Below is a small trained network, with its code and all its weights. Each question gives an input and a class and asks what happens when units are switched off, that is, made to give their printed mean instead of their output.

import numpy as np


def w(rows, s, z=0):
    codes = np.array(rows[::2]) - 128.0
    scale = np.full(codes.shape[1], s)
    scale[-1] = z or s
    return codes * scale


def norm(h):
    return h / np.sqrt((h * h).mean(-1, keepdims=True) + 1e-5)


def f(y):
    return np.maximum(y, 0)


def log_softmax(a):
    a = a - a.max(-1, keepdims=True)
    return a - np.log(np.exp(a).sum(-1, keepdims=True))


def net(x, mask):
    res = np.array(x, float).reshape(1, 8) / 4 @ E
    u = 0
    for l in range(2):
        y = f(norm(res) @ A[l][:, :-1].T + A[l][:, -1])
        res = res + np.where(mask[u : u + 6], y, B[l][:, -1]) @ B[l][:, :-1]
        u += 6
    return log_softmax(norm(res)[-1] @ U[:, :-1].T + U[:, -1])


A, B = {}, {}
E = w([
[120,172,137,111,111,43,166],'x0',
[2,149,107,190,61,128,97],'x1',
[128,127,128,122,126,123,117],'x2',
[132,141,151,140,130,132,128],'x3',
[124,123,126,123,132,124,125],'x4',
[126,131,133,141,138,137,150],'x5',
[125,136,144,138,135,131,133],'x6',
[165,173,59,198,168,97,103],'x7',
],0.012)
A[0] = w([
[131,177,135,48,87,3,238,6],'0.n0',
[192,124,93,191,159,61,110,4],'0.n1',
[140,189,125,138,101,30,169,26],'0.n2',
[164,7,143,162,163,243,60,79],'0.n3',
[115,71,203,60,68,136,171,7],'0.n4',
[202,123,181,19,163,110,168,97],'0.n5',
],0.011,0.0046)
B[0] = w([
[150,37,163,213,205,143,41,219],'0.n0',
[78,219,87,105,150,137,105,182],'0.n1',
[145,69,190,197,145,169,69,190],'0.n2',
[137,63,185,198,165,88,92,229],'0.n3',
[79,154,60,31,218,254,52,192],'0.n4',
[166,145,149,103,38,86,160,255],'0.n5',
],0.012,0.0091)
A[1] = w([
[132,248,74,164,181,118,105,6],'1.n0',
[43,150,95,137,52,158,106,167],'1.n1',
[184,128,134,47,161,104,192,108],'1.n2',
[102,145,141,39,132,196,161,45],'1.n3',
[186,141,112,122,153,110,123,77],'1.n4',
[152,104,114,97,124,87,178,53],'1.n5',
],0.014,0.0022)
B[1] = w([
[91,110,99,2,194,205,122,253],'1.n0',
[212,147,170,126,48,65,193,240],'1.n1',
[32,150,108,201,80,59,208,198],'1.n2',
[67,197,24,97,166,155,152,181],'1.n3',
[102,155,154,139,40,119,182,185],'1.n4',
[135,168,97,180,108,134,145,151],'1.n5',
],0.012,0.0075)
U = w([
[146,6,194,250,190,136,22,17],'0',
[76,172,62,72,177,206,95,254],'1',
[152,160,140,197,11,84,204,126],'2',
],0.012,0.0018)

Each question gives the input, the list of numbers given to net, and the class t.
The units are the neurons (one row each of A and B). Each row of codes is followed by its name. A weight is (code - 128) times the scale printed after its matrix; where a second scale follows, it is the last column's (A, B and U).
mask holds one flag per neuron, layer by layer. A switched-off neuron (its flag False) gives its mean, the last column of its row in B, instead of its output. The means were averaged over made-up inputs and are rounded, as every weight is.
A unit's drop is (log p(t) with every unit on - log p(t) with that unit switched off) / (log p(t) with every unit on - log p(t) with every unit switched off).
The circuit of an input: a set's keep is (log p(t) with only the set's units on - log p(t) with every unit switched off) / (log p(t) with every unit on - log p(t) with every unit switched off). Starting from all 12 units, units are removed one at a time, each time the one whose removal leaves the highest keep (on an exact tie, the one counted first), for as long as the keep stays at least 0.8.
circuit, biggest first: the units of the circuit, biggest drop first
unit that matters most: the unit with the biggest drop
k most important neurons: the k neurons with the biggest drops, biggest first
top k neurons in layer l: the k neurons of layer l with the biggest drops, biggest first
drop when u is switched off: that unit's drop, to one decimal
input [4,-4,1,6,-6,1,-2,-2], class 0: unit that matters most : 0.n0
input [-6,7,-2,8,-2,-4,4,-6], class 2: top 2 neurons in layer 1 : 1.n1, 1.n0
input [8,7,-4,0,2,-6,2,2], class 0: 3 most important neurons : 0.n0, 0.n2, 0.n5
input [-5,-3,8,0,3,8,4,-6], class 1: top 2 neurons in layer 0 : 0.n4, 0.n0
input [-3,8,0,-3,5,1,1,7], class 2: 2 most important neurons : 1.n1, 0.n4
input [8,2,7,-7,5,-7,5,8], class 0: 3 most important neurons : 0.n2, 0.n0, 0.n4
input [8,-7,-2,-2,-3,2,8,4], class 0: 3 most important neurons : 0.n0, 0.n2, 1.n1
input [5,-4,-8,-1,-4,5,5,7], class 1: 2 most important neurons : 0.n1, 1.n0
input [1,7,-8,-4,6,2,1,7], class 1: 4 most important neurons : 1.n0, 0.n5, 1.n2, 1.n4
input [7,4,-8,6,3,-3,3,-8], class 1: 2 most important neurons : 0.n4, 0.n3
input [5,-7,4,-6,-6,-5,0,0], class 2: 2 most important neurons : 0.n5, 0.n3
input [6,-2,2,1,-1,-1,8,5], class 0: 2 most important neurons : 0.n2, 0.n0
input [-2,-5,-2,8,5,-1,-1,-4], class 2: 2 most important neurons : 0.n5, 1.n2
input [-3,-5,1,-5,7,0,6,-6], class 1: unit that matters most : 0.n4
input [4,0,-3,1,-6,-5,-5,6], class 1: 2 most important neurons : 0.n1, 1.n0
input [1,-5,4,3,-3,-8,8,3], class 2: 2 most important neurons : 0.n5, 0.n4
input [-4,6,-6,-1,-1,2,5,-1], class 2: 3 most important neurons : 0.n0, 1.n1, 0.n2
input [-5,8,-4,-6,8,4,-6,1], class 2: 2 most important neurons : 1.n1, 0.n0
input [8,3,-1,6,4,-2,5,7], class 0: top 3 neurons in layer 0 : 0.n2, 0.n0, 0.n4
input [7,3,5,0,-2,4,-5,-4], class 0: circuit, biggest first : 0.n0
input [0,-5,4,-7,-8,-4,5,1], class 2: drop when 1.n0 is switched off : 0.0
input [-4,2,-8,-1,-3,-2,3,6], class 1: drop when 1.n0 is switched off : 0.2
input [-3,-7,-6,3,-6,-3,5,-4], class 2: drop when 0.n5 is switched off : 0.3
input [3,-3,8,0,-1,-6,-3,5], class 1: drop when 0.n1 is switched off : 4.6
